Below is a small trained network, with its code and all its weights. Each question gives an input and a class and asks what happens when units are switched off, that is, made to give their printed mean instead of their output.

import numpy as np


def w(rows, s, z=0):
    codes = np.array(rows[::2]) - 128.0
    scale = np.full(codes.shape[1], s)
    scale[-1] = z or s
    return codes * scale


def f(y):
    return np.maximum(y, 0)


def log_softmax(a):
    a = a - a.max(-1, keepdims=True)
    return a - np.log(np.exp(a).sum(-1, keepdims=True))


def net(x, mask):
    res = np.array(x, float).reshape(1, 6) / 4 @ E
    y = f(res @ A[0][:, :-1].T + A[0][:, -1])
    res = res + np.where(mask, y, B[0][:, -1]) @ B[0][:, :-1]
    return log_softmax(res[-1] @ U[:, :-1].T + U[:, -1])


A, B = {}, {}
E = w([
[61,31,224,158,94,207,127,190],'x0',
[89,69,69,211,174,252,74,55],'x1',
[248,27,101,118,105,88,62,223],'x2',
[65,74,254,60,154,56,86,136],'x3',
[159,209,105,61,55,242,109,169],'x4',
[221,145,162,177,150,166,244,201],'x5',
],0.0072)
A[0] = w([
[74,109,159,181,136,55,142,21,250],'n1',
[150,187,83,156,184,136,151,121,107],'n2',
[210,222,45,108,68,188,145,146,176],'n3',
[184,93,160,118,150,56,143,156,232],'n4',
[133,92,201,85,91,64,71,156,221],'n5',
[140,114,192,164,85,192,158,224,166],'n6',
[127,129,169,150,112,160,174,208,107],'n7',
[117,165,89,138,103,183,104,184,214],'n8',
[2,123,124,117,161,174,136,64,252],'n9',
[110,64,115,123,135,220,61,134,166],'n10',
[123,226,61,130,119,173,107,117,246],'n11',
[150,79,114,151,167,8,123,129,198],'n12',
],0.0079,0.0034)
B[0] = w([
[22,135,115,96,204,118,99,153,227],'n1',
[140,114,61,123,174,118,169,118,174],'n2',
[164,167,22,170,20,55,243,63,230],'n3',
[231,143,57,77,169,15,123,253,202],'n4',
[161,156,145,129,87,106,132,176,209],'n5',
[146,54,174,139,118,215,243,172,204],'n6',
[121,119,167,111,122,178,210,164,175],'n7',
[152,129,140,182,42,133,122,43,186],'n8',
[82,175,154,112,199,197,59,51,243],'n9',
[207,40,142,237,51,202,36,88,207],'n10',
[137,188,90,150,127,85,135,19,221],'n11',
[140,104,67,103,205,44,68,187,209],'n12',
],0.0069,0.011)
U = w([
[115,254,223,20,139,92,96,117,174],'0',
[140,86,187,165,130,190,175,102,2],'1',
[144,111,186,112,97,138,228,229,170],'2',
[167,55,130,202,50,155,28,109,122],'3',
[169,195,48,135,81,87,216,58,178],'4',
[56,146,110,120,201,151,90,69,23],'5',
[169,112,87,115,162,22,82,246,196],'6',
],0.0079,0.0022)

Each question gives the input, the list of numbers given to net, and the class t.
The units are the neurons (one row each of A and B). Each row of codes is followed by its name. A weight is (code - 128) times the scale printed after its matrix; where a second scale follows, it is the last column's (A, B and U).
mask holds one flag per neuron, in row order. A switched-off neuron (its flag False) gives its mean, the last column of its row in B, instead of its output. The means were averaged over made-up inputs and are rounded, as every weight is.
A unit's drop is (log p(t) with every unit on - log p(t) with that unit switched off) / (log p(t) with every unit on - log p(t) with every unit switched off).
The circuit of an input: a set's keep is (log p(t) with only the set's units on - log p(t) with every unit switched off) / (log p(t) with every unit on - log p(t) with every unit switched off). Starting from all 12 units, units are removed one at a time, each time the one whose removal leaves the highest keep (on an exact tie, the one counted first), for as long as the keep stays at least 0.8.
units of the circuit, in order: the units of the circuit, biggest drop first
top k neurons: the k neurons with the biggest drops, biggest first
drop of u: that unit's drop, to one decimal
input [-6,1,1,-3,-7,-7], class 6: units of the circuit, in order -> (n12)
input [-8,-7,-5,8,3,4], class 6: units of the circuit, in order -> (n4, n9)
input [6,7,8,-2,-3,8], class 2: top 3 neurons -> (n6, n7, n9)
input [3,-4,0,8,1,-3], class 6: units of the circuit, in order -> (n4, n11)
input [2,1,6,-3,-3,6], class 2: top 2 neurons -> (n6, n7)
input [3,3,-6,0,2,6], class 1: top 2 neurons -> (n6, n4)
input [6,3,3,-1,-2,5], class 2: top 2 neurons -> (n6, n9)
input [-6,-2,-5,-3,-7,-1], class 5: top 2 neurons -> (n1, n3)
input [-7,-6,0,8,8,-2], class 4: top 3 neurons -> (n3, n9, n1)
input [-6,5,-7,-5,-6,0], class 5: top 2 neurons -> (n1, n9)
input [-7,-4,-1,7,-5,-8], class 6: drop of n12 -> 0.3
input [3,-8,-4,8,-6,1], class 6: drop of n4 -> 0.1
input [0,-6,0,-6,-4,2], class 6: drop of n9 -> 0.1
input [1,8,6,-6,8,3], class 4: drop of n5 -> 0.0
